Look-ups in named tables: a row name and a column name give one cell, copied from the table.

zat
|  | kor | loped | dofore | nom | kenotar | nifegu | peger | sol | taz |
|---|---|---|---|---|---|---|---|---|---|
| narafan | 1982 | 7128 | 8446 | 4515 | 5601 | 4618 | 1709 | 5891 | 5189 |
| kabefol | 8903 | 6310 | 4783 | 5037 | 6841 | 6257 | 4244 | 7412 | 4461 |
| lel | 5853 | 6701 | 5032 | 5415 | 6275 | 5182 | 8002 | 4219 | 3454 |
| vumo | 3794 | 2834 | 5918 | 7280 | 9460 | 9797 | 6067 | 5287 | 7553 |
| bokas | 7151 | 5371 | 7768 | 4905 | 5044 | 5323 | 7916 | 7300 | 6801 |
| rop | 5230 | 4612 | 4215 | 5344 | 6592 | 3176 | 8030 | 5293 | 3383 |
| rir | 7083 | 5098 | 7681 | 4946 | 5054 | 5019 | 8042 | 7383 | 6938 |
| dife | 6091 | 5146 | 5471 | 8939 | 5496 | 5350 | 4900 | 4064 | 7702 |
| tuti | 4297 | 2566 | 5907 | 9758 | 5373 | 9243 | 5458 | 5404 | 5813 |
| fikozi | 5876 | 5843 | 2137 | 3127 | 3324 | 6734 | 6164 | 5952 | 7506 |

nom of rir: 4946
dofore of bokas: 7768
kenotar of rir: 5054
taz of dife: 7702
kor of rir: 7083
peger of vumo: 6067
peger of rir: 8042
kenotar of rop: 6592
kenotar of bokas: 5044
sol of lel: 4219
kenotar of narafan: 5601
sol of dife: 4064
kenotar of fikozi: 3324
kor of bokas: 7151
loped of kabefol: 6310
kor of narafan: 1982
nifegu of vumo: 9797
dofore of vumo: 5918
Row with the largest dofore: narafan

guguv:
fields: zeg, nok, venele
seru: [68.881, 69.450, 62.230]
sopefa: [56.935, 26.298, 89.127]
zan: [60.408, 66.887, 40.686]
dabid: [22.431, 90.829, 60.125]
vafo: [26.274, 94.716, 50.545]
feme: [76.054, 61.227, 50.882]
pogire: [61.855, 55.444, 40.485]

zeg of zan is 60.408
venele of sopefa is 89.127
zeg of seru is 68.881
zeg of dabid is 22.431
nok of vafo is 94.716
venele of vafo is 50.545
venele of dabid is 60.125
venele of pogire is 40.485
nok of zan is 66.887
nok of dabid is 90.829
nok of feme is 61.227
venele of zan is 40.686
zeg of pogire is 61.855
nok of sopefa is 26.298
zeg of feme is 76.054
zeg of vafo is 26.274
zeg of sopefa is 56.935
nok of pogire is 55.444
venele of seru is 62.230
nok of seru is 69.450

sutobug =
	finug	rofum	luruza	zomupi	munur
rud	38851	39061	44895	38674	32438
nidi	36460	34471	17111	36117	48349
mevi	36460	39061	10166	36117	52326
rul	29287	34471	79623	36117	52326
pabarub	38851	37531	58786	37396	28460
sotakug	12549	25289	17111	50183	52326
povevo	38851	37531	24057	38674	40393
muf	43633	43652	31003	36117	52326
zomo	38851	43652	72678	36117	8572

luruza of zomo: 72678
finug of nidi: 36460
finug of rul: 29287
zomupi of zomo: 36117
finug of zomo: 38851
luruza of rul: 79623
munur of povevo: 40393
zomupi of rud: 38674
finug of povevo: 38851
zomupi of nidi: 36117
luruza of muf: 31003
rofum of pabarub: 37531
rofum of zomo: 43652
munur of nidi: 48349
finug of pabarub: 38851
Row with the largest finug: muf

Table rim
	movu	nukatul	kabupi
seler	6.21	2.82	1.98
mes	5.44	6.90	7.60
nikabo	2.93	9.00	4.41
zazofuf	3.24	6.56	5.40
feduki	4.46	3.70	5.95

What is the nukatul of seler in rim? 2.82
What is the kabupi of seler in rim? 1.98
What is the movu of zazofuf in rim? 3.24
What is the kabupi of mes in rim? 7.60
What is the movu of seler in rim? 6.21
What is the kabupi of feduki in rim? 5.95
What is the movu of nikabo in rim? 2.93
What is the kabupi of zazofuf in rim? 5.40
What is the movu of feduki in rim? 4.46
What is the kabupi of nikabo in rim? 4.41
What is the nukatul of nikabo in rim? 9.00
What is the nukatul of zazofuf in rim? 6.56
What is the nukatul of feduki in rim? 3.70
What is the nukatul of mes in rim? 6.90
What is the movu of mes in rim? 5.44
Which row has the largest movu? seler

mes =
         bir  zim  vez  mavobur  malete
labezap   60  160   37       15      65
gik       45  120  112       43      64
vakem     24  153   92       79      53
nivebu   190   78  209      243     200
sarap    154  100  146      198     167
sal      153   94  133      147     134
figubup   99  177   41       69      97
dize     234   49  171      190     177
ribo      77  139   86       82      84
fak       35  167   57       30      70

labezap, bir: 60
dize, vez: 171
fak, vez: 57
vakem, vez: 92
sarap, zim: 100
dize, malete: 177
sal, vez: 133

Table baretav
cols = madogag, dovele, feno, mibasav, dud, sabibe, temuk, buradip, filen, rotu
laloz: [0.264, 0.254, 0.203, 0.196, 0.224, 0.223, 0.388, 0.197, 0.284, 0.219]
vut: [0.144, 0.270, 0.424, 0.312, 0.273, 0.227, 0.251, 0.255, 0.266, 0.302]
kad: [0.157, 0.251, 0.221, 0.290, 0.238, 0.218, 0.362, 0.309, 0.379, 0.321]
kivi: [0.283, 0.285, 0.285, 0.349, 0.187, 0.243, 0.241, 0.234, 0.227, 0.152]
kasemi: [0.410, 0.184, 0.342, 0.227, 0.394, 0.331, 0.333, 0.280, 0.230, 0.424]
lolu: [0.319, 0.330, 0.351, 0.222, 0.255, 0.266, 0.174, 0.286, 0.238, 0.420]
gim: [0.312, 0.255, 0.311, 0.309, 0.193, 0.245, 0.243, 0.226, 0.357, 0.370]
vanale: [0.148, -0.667, 0.648, 0.090, -0.017, -0.332, 0.452, -0.067, 0.167, -0.405]
luguk: [0.359, 0.336, 0.309, 0.200, 0.327, 0.309, 0.359, 0.188, 0.345, 0.272]
fitorit: [0.259, 0.306, 0.897, 0.894, -0.105, 0.209, 0.355, 0.424, 0.656, 0.447]

sabibe of vanale: -0.332
feno of gim: 0.311
filen of gim: 0.357
rotu of vut: 0.302
madogag of kasemi: 0.410
madogag of vut: 0.144
buradip of lolu: 0.286

fikos:
          vodaki      fek     nura      div      kur     dise      zak     zera      zir      dad
moz       -2.639  -16.971  -20.181  -51.812   56.584    7.003  -38.395  -21.743  -34.223   47.632
dib      -21.017  -28.785  -10.027   26.874  -59.756  -50.226    6.629    3.775   -7.840  -52.273
bavog    -23.067  -30.510  -13.727   29.482  -63.545  -48.295    6.243    9.709   -6.119  -56.821
kubi      19.241   -3.039  -17.036  -68.971   13.416   32.522    2.632  -34.178    1.907    5.847
fodomop   -5.371  -10.310    2.047    1.487  -34.659  -29.199    8.144  -31.409   -1.829  -27.600
vipas    -42.026  -37.769  -22.348   27.174  -51.855  -26.030    7.516   38.504   -3.895  -51.300
fubut      1.506  -24.941  -28.290  -49.981   58.655   -9.580  -52.970  -16.897  -47.733   49.491
faza     -23.540  -41.846  -30.427   22.944  -70.270  -42.885    5.264   34.997   -7.708  -68.160

dise of dib is -50.226
zera of bavog is 9.709
dad of vipas is -51.300
zera of moz is -21.743
zir of kubi is 1.907
dad of fodomop is -27.600
kur of faza is -70.270
vodaki of vipas is -42.026
vodaki of faza is -23.540
zir of vipas is -3.895
zak of bavog is 6.243
div of fubut is -49.981

